Below are the code and all the weights of a small trained network. Each question names an input and a target symbol and asks about switching units off, where a switched-off unit gives its printed mean instead of its output.

import numpy as np


def w(rows, s, z=0):
    codes = np.array(rows[::2]) - 128.0
    scale = np.full(codes.shape[1], s)
    scale[-1] = z or s
    return codes * scale


def f(y):
    return y / 2 * (1 + np.tanh(0.7978845608 * (y + 0.044715 * y**3)))


def softmax(a):
    e = np.exp(a - a.max(-1, keepdims=True))
    return e / e.sum(-1, keepdims=True)


def log_softmax(a):
    a = a - a.max(-1, keepdims=True)
    return a - np.log(np.exp(a).sum(-1, keepdims=True))


def net(x, mask):
    ids = ['ΓΛαβεμξπτ'.index(c) for c in x.split()]
    T = len(ids)
    res = E[ids] + P[:T]
    u = 0
    for l in range(3):
        r = res
        for j in range(2):
            rows = slice(3 * j, 3 * j + 3)
            q, k, v = (r @ M[l][rows].T for M in (Q, K, V))
            z = softmax(np.where(np.tri(T) > 0, q @ k.T / 3**0.5, -1e9)) @ v
            o = O[l][rows]
            res = res + np.where(mask[u + j], z, o[:, -1]) @ o[:, :-1]
        u += 2
        y = f(res @ A[l][:, :-1].T + A[l][:, -1])
        res = res + np.where(mask[u : u + 4], y, B[l][:, -1]) @ B[l][:, :-1]
        u += 4
    return log_softmax(res[-1] @ U[:, :-1].T + U[:, -1])


Q, K, V, O, A, B = {}, {}, {}, {}, {}, {}
E = w([
[80,196,48,92],'Γ',
[170,160,176,119],'Λ',
[153,140,82,137],'α',
[16,127,111,159],'β',
[55,177,123,114],'ε',
[96,96,84,186],'μ',
[251,127,75,179],'ξ',
[125,137,207,210],'π',
[131,39,176,189],'τ',
],0.018)
P = w([
[91,18,187,37],'0',
[95,57,162,63],'1',
[116,123,129,93],'2',
[125,163,118,126],'3',
[133,202,113,148],'4',
[138,229,110,178],'5',
[151,254,98,198],'6',
],0.0072)
Q[0] = w([
[192,202,155,120],'0.h1',
[46,234,35,157],'0.h1',
[60,115,143,162],'0.h1',
[144,174,2,183],'0.h2',
[34,128,138,70],'0.h2',
[160,48,183,122],'0.h2',
],0.0077)
K[0] = w([
[147,117,145,83],'0.h1',
[155,252,160,227],'0.h1',
[123,146,228,147],'0.h1',
[139,156,133,156],'0.h2',
[174,28,87,133],'0.h2',
[175,2,199,70],'0.h2',
],0.0087)
V[0] = w([
[75,109,1,64],'0.h1',
[112,5,11,185],'0.h1',
[112,38,97,94],'0.h1',
[60,102,130,241],'0.h2',
[104,146,121,202],'0.h2',
[215,143,94,148],'0.h2',
],0.0049)
O[0] = w([
[224,96,227,76,171],'0.h1',
[91,112,83,212,249],'0.h1',
[234,2,49,107,128],'0.h1',
[223,168,172,80,200],'0.h2',
[96,193,165,218,174],'0.h2',
[30,90,242,99,88],'0.h2',
],0.0042,0.0016)
A[0] = w([
[149,72,162,178,228],'0.n1',
[166,116,149,112,5],'0.n2',
[143,126,103,208,24],'0.n3',
[189,29,254,214,90],'0.n4',
],0.0065,0.0018)
B[0] = w([
[167,192,1,126,217],'0.n1',
[210,56,133,36,98],'0.n2',
[136,140,95,138,207],'0.n3',
[186,92,160,30,250],'0.n4',
],0.0092,0.0025)
Q[1] = w([
[91,125,147,123],'1.h1',
[119,26,187,200],'1.h1',
[140,204,106,253],'1.h1',
[108,11,184,106],'1.h2',
[165,233,72,84],'1.h2',
[126,240,158,124],'1.h2',
],0.0061)
K[1] = w([
[141,100,101,70],'1.h1',
[89,113,59,1],'1.h1',
[125,239,145,171],'1.h1',
[128,85,189,49],'1.h2',
[111,213,184,114],'1.h2',
[71,176,150,132],'1.h2',
],0.0074)
V[1] = w([
[107,66,180,125],'1.h1',
[2,87,177,64],'1.h1',
[165,65,203,141],'1.h1',
[190,183,154,96],'1.h2',
[108,125,163,222],'1.h2',
[137,202,63,104],'1.h2',
],0.0076)
O[1] = w([
[106,204,110,162,68],'1.h1',
[158,255,48,118,2],'1.h1',
[180,192,160,178,88],'1.h1',
[94,102,162,136,135],'1.h2',
[222,230,53,95,96],'1.h2',
[122,47,160,56,196],'1.h2',
],0.0073,0.0056)
A[1] = w([
[223,78,94,159,2],'1.n1',
[139,94,111,189,63],'1.n2',
[166,131,101,89,117],'1.n3',
[30,83,2,158,71],'1.n4',
],0.011,0.0041)
B[1] = w([
[80,139,207,206,255],'1.n1',
[89,214,85,110,172],'1.n2',
[254,174,101,68,140],'1.n3',
[231,152,221,98,225],'1.n4',
],0.0083,0.0077)
Q[2] = w([
[178,56,170,120],'2.h1',
[25,96,87,71],'2.h1',
[237,159,166,254],'2.h1',
[187,193,89,71],'2.h2',
[7,90,84,122],'2.h2',
[161,169,233,108],'2.h2',
],0.0064)
K[2] = w([
[107,76,135,160],'2.h1',
[96,87,225,17],'2.h1',
[164,182,106,254],'2.h1',
[157,161,98,180],'2.h2',
[134,79,159,117],'2.h2',
[13,169,97,191],'2.h2',
],0.0092)
V[2] = w([
[160,145,112,151],'2.h1',
[130,197,161,143],'2.h1',
[130,2,105,118],'2.h1',
[60,183,130,202],'2.h2',
[96,147,181,125],'2.h2',
[224,132,87,231],'2.h2',
],0.008)
O[2] = w([
[76,54,192,51,135],'2.h1',
[113,128,106,102,144],'2.h1',
[198,133,118,99,249],'2.h1',
[214,3,98,158,71],'2.h2',
[9,181,94,118,252],'2.h2',
[153,167,205,152,61],'2.h2',
],0.0057,0.0028)
A[2] = w([
[2,174,79,184,109],'2.n1',
[103,95,61,163,3],'2.n2',
[108,104,141,190,113],'2.n3',
[121,186,126,140,77],'2.n4',
],0.0074,0.0058)
B[2] = w([
[202,57,133,179,190],'2.n1',
[80,149,252,233,57],'2.n2',
[83,146,120,84,253],'2.n3',
[120,254,135,166,91],'2.n4',
],0.0083,0.0019)
U = w([
[160,112,127,109,254],'Γ',
[127,138,128,168,178],'Λ',
[31,135,60,191,187],'α',
[85,56,156,124,61],'β',
[123,96,110,61,64],'ε',
[149,93,121,225,62],'μ',
[180,89,3,132,208],'ξ',
[98,200,179,170,9],'π',
[226,171,108,150,57],'τ',
],0.012,0.0068)

Each question gives the input, a string of symbols that net reads in full, and the target symbol t.
The units are the heads (3 rows each of Q, K, V and O) and the neurons (one row each of A and B). Each row of codes is followed by its name. A weight is (code - 128) times the scale printed after its matrix; where a second scale follows, it is the last column's (O, A, B and U).
mask holds one flag per unit, layer by layer, with each layer's heads first. A switched-off unit (its flag False) gives its mean, the last column of its rows in O or B, instead of its output. The means were averaged over made-up inputs and are rounded, as every weight is.
A unit's drop is (log p(t) with every unit on - log p(t) with that unit switched off) / (log p(t) with every unit on - log p(t) with every unit switched off).
The circuit of an input: a set's keep is (log p(t) with only the set's units on - log p(t) with every unit switched off) / (log p(t) with every unit on - log p(t) with every unit switched off). Starting from the 12 units with the biggest drops (on a tie, the unit counted first), units are removed one at a time, each time the one whose removal leaves the highest keep (on an exact tie, the one counted first), for as long as the keep stays at least 0.8.
units of the circuit, in order: the units of the circuit, biggest drop first
top k neurons: the k neurons with the biggest drops, biggest first
k most important neurons of layer l: the k neurons of layer l with the biggest drops, biggest first
drop of u: that unit's drop, to one decimal
input ξ Λ μ π α ξ β, target π: 2 most important neurons of layer 0 : (0.n4, 0.n1)
input Λ ξ μ ε ξ μ, target Γ: units of the circuit, in order : (1.n4, 1.n1)
input Γ β μ, target τ: units of the circuit, in order : (1.n4, 1.h1)
input ξ Γ ε α, target ξ: top neuron : (1.n1)
input ξ ε ξ ε ε Γ μ, target Γ: units of the circuit, in order : (1.n4, 1.h1)
input π τ ξ ε ε α, target ξ: units of the circuit, in order : (1.n1, 1.n4)
input β ξ β β π, target τ: top 2 neurons : (0.n4, 1.n1)
input τ α ξ β μ, target τ: top 3 neurons : (1.n4, 1.n1, 0.n4)
input Λ Γ ε ξ ξ ε, target β: top 2 neurons : (2.n1, 1.n2)
input Γ ε ξ Γ Γ, target ε: units of the circuit, in order : (1.n1, 1.h2)
input ξ ε Γ β, target Γ: top 3 neurons : (1.n4, 1.n1, 1.n2)
input Γ ε ξ ξ ε, target β: 2 most important neurons of layer 0 : (0.n1, 0.n3)
input ε α ξ ξ ξ ξ, target β: top 2 neurons : (1.n1, 2.n3)
input β ξ β ξ ξ ξ ξ, target β: top neuron : (1.n1)
input ξ ξ β β ξ π β, target π: 2 most important neurons of layer 0 : (0.n4, 0.n2)
input Γ ξ Γ Γ Γ, target ε: 2 most important neurons of layer 1 : (1.n1, 1.n4)
input α β ξ μ ξ, target μ: drop of 1.h1 : 0.4
input μ β Γ β ε α ξ, target μ: drop of 0.n3 : 0.1
input ξ ξ ξ τ ξ ξ Γ, target β: drop of 1.n1 : -0.1
input ξ Γ Λ ξ ξ Γ, target β: drop of 1.h1 : 0.7
